Each row of numbers stands for one object and depends on some of the facts below. Use the named rows to name the rest.

Some rows with their names:
<899>: [-14   4  -3  11   1  -7  11  -2   8  -8   9 -20   1   8   5  18  -7   7
   5  19  -4   1   3   7   0  -6  -5   1  -2   8]
<106>: [  0  -4   8  15  -5  -5  -1  -1   5   1  -1  -2   7 -11 -10   4  14 -16
  11   5   7   0  -3  10   0  -5  -4 -13  -8   6]
<181>: [ -1  -4   4  14  -7  -6  -1  -2   8   1   1  -1   5 -12  -9   5  16 -12
   5   0   3   3  -7   2   0  -3  -4 -12  -7   5]
<870>: [  0  -1   2   6   4  -1  10  -3   2   1   6 -16   1   6  11  17  -2   3
   0   1  -7   2   9   2  -4   0  -5   7  -4   0]
<152>: [  3  14   3  11   3   9   0  -1   3   9 -10   1   2 -17   5  -5   5  -2
 -15  -2  -5   4   8  -8 -15  -1  22   1  15  -3]
<574>: [  1   6  14   2   3  11   4  -3   6   2   2  12   2  -4   1 -10  -3   2
 -17   5  -6 -19  13   6   5  -6  11   1  11   1]
<244>: [ -7 -10   5   9  -2  -3  -8   4  -2  -7  -8   4 -13 -13  -2  -4  -7  21
  -4  -5 -12  13  -9 -23   4  -7 -11   3   1   5]
<109>: [ -5   5   9   0   1  11   4  -3  17  -2  10  13  -4  -6  -3 -12   4  22
 -24   2 -17 -19   3 -13   5  -6  11   4  13  11]
<768>: [  6 -11   2   8  -5   3  -8   3  -9 -12 -13   6 -21  -1   1  -3  -7   8
  -1  -3  -8  17  -9 -19   9  -3 -13   6  -4   5]
<953>: [ 10  12   1  10  -7  11  -1  -7   9  -6  -9   8 -14   4   4  -3   2  -2
 -17   6  -7   1   3 -14   3   6   6  -1   6  -1]
<354>: [ -1  -5   6  10   2   2  11  -3  -1   1   3 -15   4   7  11  17  -5  -5
   3   5  -4   2  13  10  -5  -3  -8   8  -4   0]
<386>: [ -4  -1   7   4   4  -3  10 -11   0   5   5 -12   3   8   9  18   1  15
  -1  -9  -8  -5  15  -6   0  12 -18   1 -12 -20]
<171>: [  7  -5  -7 -14 -19 -24  10   0  12   8   6  -1   0   7 -27  -5  11 -11
   2 -20  10   3  -7   7  -6  13   0   5   7   7]
<662>: [ -7 -11 -25 -12  13  24  -4 -13   5   4   3  -5  10  23  16  14 -14  -6
  14  15   2   7  -3   3 -21  -2   2  10 -12 -11]
<367>: [ -4   5 -19  -9   6  29 -12 -17  12   3 -11  14   4  14   4  -7 -11  -4
  -2  16   3  -2  -1  -8 -12   5  17   0   4 -13]
<1146>: [ -6 -14  -6  -6   4   6 -11  -2  -9   0 -12   8  -1  -4   0  -6 -21   3
  11   1   3  10  -4  -5  -5  -9  -3   5  -3 -11]
<621>: [ -1 -13  14   9  -2   0  -2   3 -13  -1 -16   2  -2  -8  -3  -6 -15  -1
   9   2   2   4   5   4   7  -7 -13   0  -3  -6]
<1119>: [ 17  -6   1 -15  -6  -6  -2  11   3   6  -3  -8  -3  17 -23 -10  27  -4
   8  -6  14 -11  -7   6   3  12 -11   2  -2  17]
<1337>: [  0  12   7   4   6  12   0   1   1  10  -1   5   3 -17   6  -5   3   2
 -20  -8 -10  -3   9  -6 -11  -5  25   4  16   0]
<93>: [  2  -8   4  10  -5  -1  -2  -4   6   3   2   4   8  -8  -7   3  10 -18
   7   0   6  -1  -5   9   0  -2  -5  -8 -11   1]

Facts:
<1081> α:stotis λ:<858>,<662>
<1146> α:brenil λ:<815>,<662>,<936>
<904> α:brenil
<122> α:stotis λ:<16>
<1252> α:brenil λ:<1053>
<457> α:brenil λ:<427>
<93> α:stotis
<89> α:stuvezos λ:<200>,<662>
<1279> α:brenil λ:<1011>
<105> α:stuvezos λ:<236>,<1222>
<1014> α:stuvezos
<1150> α:stotis λ:<754>,<221>,<662>
<953> α:molal λ:<768>
<613> α:brenil λ:<1119>,<489>,<1053>
<152> α:molal λ:<461>,<1214>
<38> α:stotis λ:<91>,<945>,<662>
<386> α:stuvezos λ:<482>
<870> α:stuvezos λ:<181>
<198> α:stuvezos λ:<200>,<390>,<1222>
<996> α:brenil λ:<221>
<574> α:molal λ:<613>,<1184>,<427>
<1184> α:stotis λ:<200>,<213>
<1179> α:stotis λ:<621>,<1053>,<482>
<1151> α:molal λ:<109>,<1053>
<939> α:stotis λ:<1184>
<203> α:brenil λ:<953>,<171>
<980> α:stuvezos λ:<1011>,<128>
<461> α:stuvezos λ:<672>,<662>
<945> α:stotis λ:<672>,<662>
<995> α:stotis λ:<427>
<1197> α:stotis λ:<1184>
<1104> α:molal
<687> α:brenil λ:<427>
<1086> α:brenil λ:<637>,<662>,<621>
<1105> α:brenil λ:<754>,<390>
<987> α:molal λ:<461>
<115> α:stuvezos λ:<1337>,<950>
<236> α:molal λ:<1011>,<390>,<945>
<474> α:brenil λ:<945>
<838> α:stotis λ:<354>,<390>,<662>,<1214>
<489> α:stotis λ:<945>
<376> α:molal λ:<1011>,<672>,<109>,<936>
<874> α:stotis λ:<390>
<662> α:stuvezos
<1284> α:brenil λ:<662>,<1039>
<1337> α:molal λ:<457>,<91>,<461>
<213> α:brenil
<28> α:molal λ:<672>,<754>,<200>,<390>
<1177> α:stotis λ:<489>,<662>,<367>,<1214>
<116> α:stotis λ:<390>
<1267> α:stuvezos λ:<874>,<754>,<106>
<171> α:stotis λ:<390>
<950> α:molal λ:<662>,<93>
<675> α:molal λ:<1104>,<28>
<1305> α:stotis λ:<1014>,<1151>,<987>
<1214> α:stotis λ:<936>
<621> α:brenil
<433> α:molal λ:<939>,<1039>
<932> α:brenil λ:<1119>,<662>,<1039>
<246> α:molal λ:<768>,<1104>,<1039>
<16> α:brenil λ:<742>
<1039> α:brenil λ:<1104>
<952> α:brenil λ:<950>,<1086>,<390>,<1146>
<106> α:stotis
<1298> α:stotis λ:<1011>,<1197>
<742> α:stotis λ:<244>
<1293> α:stotis λ:<662>,<1139>
<333> α:stotis λ:<390>,<1053>
<1372> α:molal λ:<815>,<91>,<1053>
<1124> α:stuvezos
<244> α:brenil λ:<109>
<564> α:molal λ:<662>,<687>
<1011> α:stotis λ:<672>
<395> α:molal
<672> α:molal λ:<390>,<106>,<1053>
<815> α:brenil
<91> α:brenil λ:<427>
<1290> α:stotis λ:<390>,<945>
<1200> α:stotis λ:<91>,<1039>
<637> α:brenil
<754> α:molal λ:<672>,<1053>
<1153> α:stuvezos λ:<858>,<482>
<390> α:molal λ:<662>
<427> α:brenil λ:<1053>
<700> α:brenil λ:<1011>,<1039>
<1053> α:stotis
<871> α:stuvezos λ:<672>,<662>,<1053>
<76> α:molal λ:<874>,<621>,<1053>
<554> α:molal λ:<390>,<80>
<131> α:brenil λ:<390>,<932>
<109> α:molal λ:<1222>,<427>
<582> α:stuvezos λ:<1337>,<221>,<482>
<899> α:stuvezos λ:<945>,<106>
<1139> α:brenil λ:<613>,<1104>
<142> α:stuvezos λ:<662>
<858> α:stuvezos λ:<662>
<617> α:stotis
<200> α:stuvezos
<354> α:stuvezos
<128> α:brenil λ:<550>,<988>
<485> α:brenil λ:<453>,<1222>
<26> α:stotis λ:<988>,<995>
<550> α:molal λ:<28>,<461>
<428> α:stuvezos λ:<386>,<244>,<936>,<152>
<1119> α:stotis λ:<390>,<1053>
<1251> α:stotis λ:<89>,<672>,<1337>
<335> α:stuvezos λ:<324>
<768> α:brenil λ:<1151>
<221> α:stuvezos λ:<390>
<936> α:molal
<453> α:stotis λ:<672>,<1039>
<61> α:brenil λ:<246>
<143> α:stotis λ:<564>,<912>
<1222> α:stotis λ:<390>,<945>
<251> α:stotis λ:<367>
<112> α:brenil λ:<768>,<662>
<988> α:molal
<278> α:stuvezos λ:<1011>,<1279>,<858>
<498> α:molal λ:<621>
<1140> α:stotis λ:<1290>,<171>
<528> α:stuvezos λ:<874>,<1251>,<1053>
<367> α:molal λ:<662>
<912> α:stuvezos λ:<742>
<181> α:stotis λ:<122>,<106>
<80> α:stuvezos λ:<324>
<1229> α:stuvezos λ:<700>
<548> α:molal λ:<874>,<106>
<176> α:molal λ:<768>,<16>,<662>
<324> α:stotis λ:<672>,<489>,<662>
<482> α:stuvezos λ:<858>

Which object is each row?
No name comes twice in this set of rows, the named rows included.
[  9  10  13   5   4  13  -4   0   2   3 -20  -2  -4   6  -4 -10   9   5
  -8  11   3 -15  12  -2   2   7   0   0   7   1]  <76>
[  0  -3  -1  -6  -4 -13  18  -2   5   4  10 -18   1  13  -1  11  -7   1
   0  -3  -4   1  10   9  -8   4  -3  16   7   4]  <198>
[ 11  -6   1 -11  -7 -10   0   9   5   7  -1  -5   0   8 -21  -8  24  -2
   8  -8  12  -9  -7   4   0  10  -7   0  -3  15]  <333>
[ -6  -7 -12  -2  -1   5  -8  -8   8   3   5   7  11   0  -4   1   9 -12
  11   2   7   2 -14   1  -6  -3   1  -9 -11  -1]  <1177>
[  1   4   1   2   3  -3  11  -1  -1  -2  10 -12   0   8  16  17  -1   2
  -2   0  -9   1   8   1   0   2  -7   5  -5  -2]  <1229>
[-13  -6 -14  -4  -3   2  -7  -6  16  -3  14   9  11   0  -9  -1   4  -8
   7   9   4  -2 -18   3  -2  -5   5 -11  -8   3]  <38>
[  0  -2   8   9   3   0  14  -4  -3   4   2 -15   8   3   9  17  -8  -9
   3   5  -2  -1  17  18  -8  -5  -2   9  -2  -3]  <200>
[ -8   4 -20  -6   6   3 -12   3   4   2   4   1  11  -3   0   1  12  -8
  14  11  11   3 -21   2  -6  -3  11 -17 -10   5]  <324>
[-11  -6 -20 -20  12  15  -5 -21   5   8   6  -3  11  26  15  16 -11  11
  10   2   0  -3   5  -8 -11  11  -9   5 -15 -30]  <858>
[ 10  25   4  -4  16   9 -10  19 -12   7 -19 -14  -2   3   1 -14  20  12
  -3  15   9 -13   7  -1  -2   7  14  -5  12  11]  <754>
[  1  -4   1   3 -10  -9   2  -2   9   2   6   4   2  -6  -8   1  13  -9
   2  -7   3  -1  -9   3   1   1  -4  -8  -5   4]  <1140>

The same objects again, as new rows of numbers:
Known rows:
<1222>: [ 31  -2  18  15  26 -20  10  -2   3  -1  -9  16  14  -7  40 -30   1 -47
  16  15   0  -5  -2  24 -20  25   2   4 -10  -4   3  -1  -2  14 -16  20
  11  31   8  10   7]
<874>: [  9   2   8  15  39  -6   1  -7  -1  -3 -15  27   2  14  24 -25   9 -42
 -10  14  17   4  12  29 -26  22   7  -4  10  14 -15  -1 -12  12 -12  13
  -3  23   6  -8  -7]
<1104>: [ -6   5   8   3 -13  21   7   5   5   6  -6   3  -8  14 -35   5  11   5
  22  -4 -12  27 -11  25  14 -26 -10  13  -3  -5   9  -4  12  -6   0   3
   4  11  -8  22 -11]
<428>: [ -9  -8   3  -6  -7 -10  10  -3 -17 -18   5  -7   0  11   6  17   6   4
   3 -16  19  -3 -11 -13   8  -3 -13  12   7  -6   7   1   6   2   8 -18
   9 -20   0 -14  14]
<367>: [  7   5  -1  -1 -17  31  30  -1  29  12 -12  -5   1 -13 -21   8  -8  -2
  28  -2  -4 -14  31 -11   0 -22   1 -19  -7  14  24  27  -9 -35  -2 -11
 -19 -10  -5  31 -13]
<89>: [  0 -10   6   6  -6  -8  16  -6  -3  -7  10   3  -1 -11  -2  23  -9   9
   4 -11   0  -4  23 -18  -2   6 -14 -16   5   9  19  30   1 -19  16  -9
  -9 -27  -7  -9  21]
<221>: [ -4 -18   5  17  26 -21   5  -6 -16 -10   9  29   1  14  23   3  18 -33
  -4  -1  35   8  14   0 -16   5   1  -3  28   4  -1  18  14  -1 -10 -23
   1   4   1 -13   6]
<106>: [ -1  12  16   1   6   0   1  -5  -3  -5 -15  -4   0   4   9  -7  -9  -2
   2   2  -6   3 -15  22   1  21 -12  14 -10  -1 -11 -12 -17  12   7  25
   5  -1   1  -3   8]
<1139>: [  6 -19 -18   4  -3 -20 -24   0   0   0  24   4  -7   3 -13   2  -5  23
  -6   3 -27   6   1  12  -6  -3   4   3  -6 -18  -8 -16  12  -1  -7  -2
  -8  21   0  -2  -3]
<203>: [  1 -18 -19   1  -3 -15 -14   1   2  -7  13  -1  -3   0   7   2  -6  16
 -16   6 -10  -5  -2   5  -7   2  15   5   0 -14 -17  -9   1   1 -14 -15
  -9  12   3  -7  -7]
<171>: [ 12   3   7  14  43  -4   2  -8  -3  -7 -14  24   3  13  22 -26  13 -47
  -9  16  10   6  11  27 -28  20   8  -2  10  12 -11   2  -9  13 -12   9
  -2  25   8  -6  -6]
<26>: [  2  23  10  -1  12   4  -1  -5  -6 -15 -15 -10  -1   7   1 -11  -1  -9
  -2   3 -12   0  -5   6  -5  13  -6  12  -6   2  -4 -10  -7  14   4  18
   8   1   7  -4   5]
<1279>: [ -6 -12 -37 -21   3   6 -25   9  -6   7  20   6   8 -23  15 -20  12  15
 -42  26 -19  10  -1 -18  -2  -5  18  34   6  -9 -10  -1  12  20   2 -15
  -1  -3  -3   3   0]
<1140>: [  8  16   9  -1  18   1  -1  -7  -4 -11 -12  -2   2   6   9 -16  -1 -15
   2   5  -6  -1  -5  14  -9  12  -5  13  -6   1  -2  -8 -10  13   2  21
   6   7   7  -2   5]
<1305>: [  4  18   8  -6  11   3  -1  -5  -6 -11 -14  -9  -1  10   1 -10   0  -7
   1  -5  -6  -4  -7  11  -4  11  -7   7  -9   3  -4 -14 -14  13   8  20
   7   1   9  -2   3]
<76>: [-21   9  10   1 -13  20  -2   6  12  30 -13   7  -4  10 -18  11   4   9
  22 -12  38   8 -10   1  22 -25  -1  -7   7  -1  -4  -8  -6 -13  -6   2
  -2   6 -11  12 -27]
<386>: [-20   2   3 -15   6   2  -5  -1 -21  -8   6   4   0   4  11  11   4  10
   4 -12  25   5  -4 -31   9 -12 -11  36  20 -19   5   7   3   0   9 -12
   5 -19  -3 -10   9]
<687>: [ -2  10 -15  19  -1 -25 -29   9  -2  -9  14 -32   0  -3  -6   8 -11  10
  -9   5 -26 -19  13 -41  -7  -5  34 -22   2 -17 -12  -2  30  10 -27 -18
   5  16  10 -13  -5]
<988>: [-17   6  11   6 -16  29  14   4   6   5 -18  -2  -7   8 -20  10   4   3
  16   3   5  12 -19  12  15 -17   3  14   4  -4  -3   7   0   0  -7  -5
   0  -5  -7  19 -15]
<621>: [ -6 -17 -12   1  -6 -12 -19   0   3   1  10   3  -7  -3   8   5 -16  30
 -12   6  -7  -3  -7   4  -1   2  11  10   4 -20 -23 -10  -8   2 -12  -9
 -13   8   1  -7 -10]

Which object is each row?
No name comes twice in this set of rows, the named rows included.
[ 10  17   3  -3  14   9   9  -8   5  -7 -14  -5   2  -7   0 -13  -7  -9
  -3   3  -9  -9  18   2 -15  14  -5  -7  -7  19   3   3 -20  -2  10  19
  -7  -8   6  -3   6]  <1150>
[ -8 -11 -17  -5  -6 -26 -36   5   7  30  16   7  -2   2   5   4 -13  33
  -9 -12  25 -10   0 -11   5   0  12 -25   5 -10 -23 -25  -7 -13  -9  -2
  -9  14  -2 -21 -19]  <1252>
[ 42  -5  10  -3  -6 -13  20   0  20  17   1   4  20 -40  28 -23 -16 -20
  14   8 -15 -20   9   9  -6  30 -13 -23 -34  18  26  11 -18 -10  15  32
   3  -7   0  17  21]  <945>
[  2  44  15  16  16  -2 -14   4 -10 -14 -13 -36   2   6 -10  -7  -2 -21
   1   1 -23 -13  10 -32  -5   6  13 -14  -4  -2  -1  -6  17  20  -9  14
  19  10  11 -12   6]  <995>
[ 11 -22  19   5 -13 -32  10   1 -10  -2  15   6   9 -11  26  14  -6   1
  27 -11  13  -1 -19   1  16   9 -20   8  -6 -16  16   7  10  -4   4   1
  15  -8  -5   1  24]  <899>
[  1   6   3  -9 -11  22  18   2   7   1  -8  -6  -4  16 -27   4  14  -6
  30  -9   4   1 -12  14  11 -29  -3   7  -7  -4  13  -6   5  -8  -7  -7
   3   9   0  22 -17]  <953>
[  3  14  10   3  32 -11 -20  -4   1  24  -9  26   0  14  12 -20   5 -23
   4  -7  38   1  15  11 -14  12  -1 -24   8  15  -9 -20 -17  -5  -3  26
  -3  24   6 -15 -12]  <1119>
[ -2  12   4  -7   2  10   2   1  -3   3 -12  -7   3  -6   4 -14   3  -5
 -29   9  -6   3 -10  11   0  25  -5  -9 -10  27  -8  -5 -13  17  20  21
   6 -16  -1  -9  11]  <1251>
[  3 -16 -20  -1  -6 -15 -18   1   2  -4  18   0  -5   0  -2  -2  -4  17
  -9   4 -18  -3  -2   8  -9  -3  12   4  -3 -14 -12 -10   6   1  -9 -10
  -7  12   5  -3  -4]  <61>
[ -9  13 -10  12  -3 -35 -51  13   1  25  15 -19  -2   1  -6  11 -14  22
   0 -12  16 -20  12 -46   7  -7  27 -48   7 -11 -15 -23  13  -5 -21  -6
   0  21   5 -26 -18]  <427>
[-13 -11   4   1 -15  18   7  13  17  49  -9  22   4  -6   0  -3  20 -12
 -12   6  44  13 -13  14  20   2   7 -41   5  36  -2   6  -4  -5   1  -1
   0   1 -15  10 -18]  <672>
[  3 -18  -4  -4 -22  -4  25   2   0  -5  11 -10   3 -15   0  19   2   3
 -27 -11   5 -14  10 -18   4  16 -11 -44  -4  38  23  27   0 -13  26 -18
  -1 -44  -5 -13  26]  <461>

Now the same objects, written a new way:
Known rows:
<376>: [ 10   7  17  18 -14  -8   3   6 -18   7   4   8   6]
<700>: [  4  13  -5  27 -12  16   4  -8  24 -17   4  -4  15]
<980>: [  3 -19  12  18 -16 -18   3  -7  15  -7   9   2 -10]
<427>: [ -6 -21 -10  22  26  -9  41  21   2   8 -22 -36  24]
<1184>: [-23  -2   5  -5   3  -6  -3  -6   5  12  25  -9   5]
<335>: [  8 -24   9   8  -5 -17   2   1  13  -6   6  -3 -16]
<1222>: [ -7 -19  23 -44   5  -8  -5  -9  10  -4   2   5  34]
<91>: [-18 -26  -6  23   1   4  19  28   5  -3   0 -36  32]
<1177>: [-12  -1   6 -13  15  -3 -24   1   7  12   2 -15  -4]
<390>: [ -1   7  35 -24  26  -1 -13  22 -27 -45  -9  -1  -5]
<858>: [ -1 -15   5   1   7 -13 -30  18   6 -13 -12 -16 -44]
<1011>: [-10  14  16  26 -10 -23 -19 -34   1  18  -2   8  22]
<28>: [  2  12  27  10   0 -12  11  -2 -26 -21   7  11   8]
<912>: [  5 -25   3  -1 -15 -10  10   1  18  -2   9  -6 -27]
<1150>: [-18   5  10 -10  20  -6 -20  -4   4   5   3 -13  -4]
<176>: [ 13   6  15  -3   4  12  -8  24  -9   0  -2  -6 -18]
<1081>: [-18   3   6 -15  16  -3 -26   4   3  10  -1 -18 -16]
<1267>: [  8 -21   6   7   0 -21   9  -3  12  -9   6   2 -16]
<433>: [17 11 24 12 -1 19  9 13  0 -1 16  0 -2]
<474>: [ 13 -11 -16 -13 -18   1  -5  11  17  -5 -18  -2  28]

Name these rows:
No name comes twice in this set of rows, the named rows included.
[ -4 -21  -3  -6 -19 -13   8  -1   7   0   3  -9 -45]  <482>
[  2 -23   3   4 -11 -17   6   2  14  -6   9  -3 -21]  <428>
[ -3 -25   5   4 -11 -14  10   0  10  -8   9  -5 -24]  <582>
[ -3   6 -14   3  10   9 -12  17  12 -19 -15 -18  -6]  <112>
[ 10   6 -12  11   6  17  14   6  26 -11   1 -15   9]  <1139>
[  5   3  18   3  10   6 -17  32 -18  -2  -3 -12 -12]  <564>
[-15  -4   3 -22  -9   2   3 -10  10  24  11  -9  -9]  <742>
[  7   6  14   0  12   4 -16  31 -16  -5   1  -6 -15]  <950>
[  0  13  21  18  13  -1 -11 -25  19  16   8  -5  14]  <453>
[  1 -21  24   6  -5   4  19  31 -18  12   7 -17  19]  <109>
[-14   3  10 -11  23  -1 -28   3   7   9   1 -14  -6]  <1293>
[  2 -10  22  10   0   7  17  26 -14   8  14 -11   8]  <574>
[  1 -18  10  11  11 -18 -21  15   8 -18   1  -9 -25]  <89>

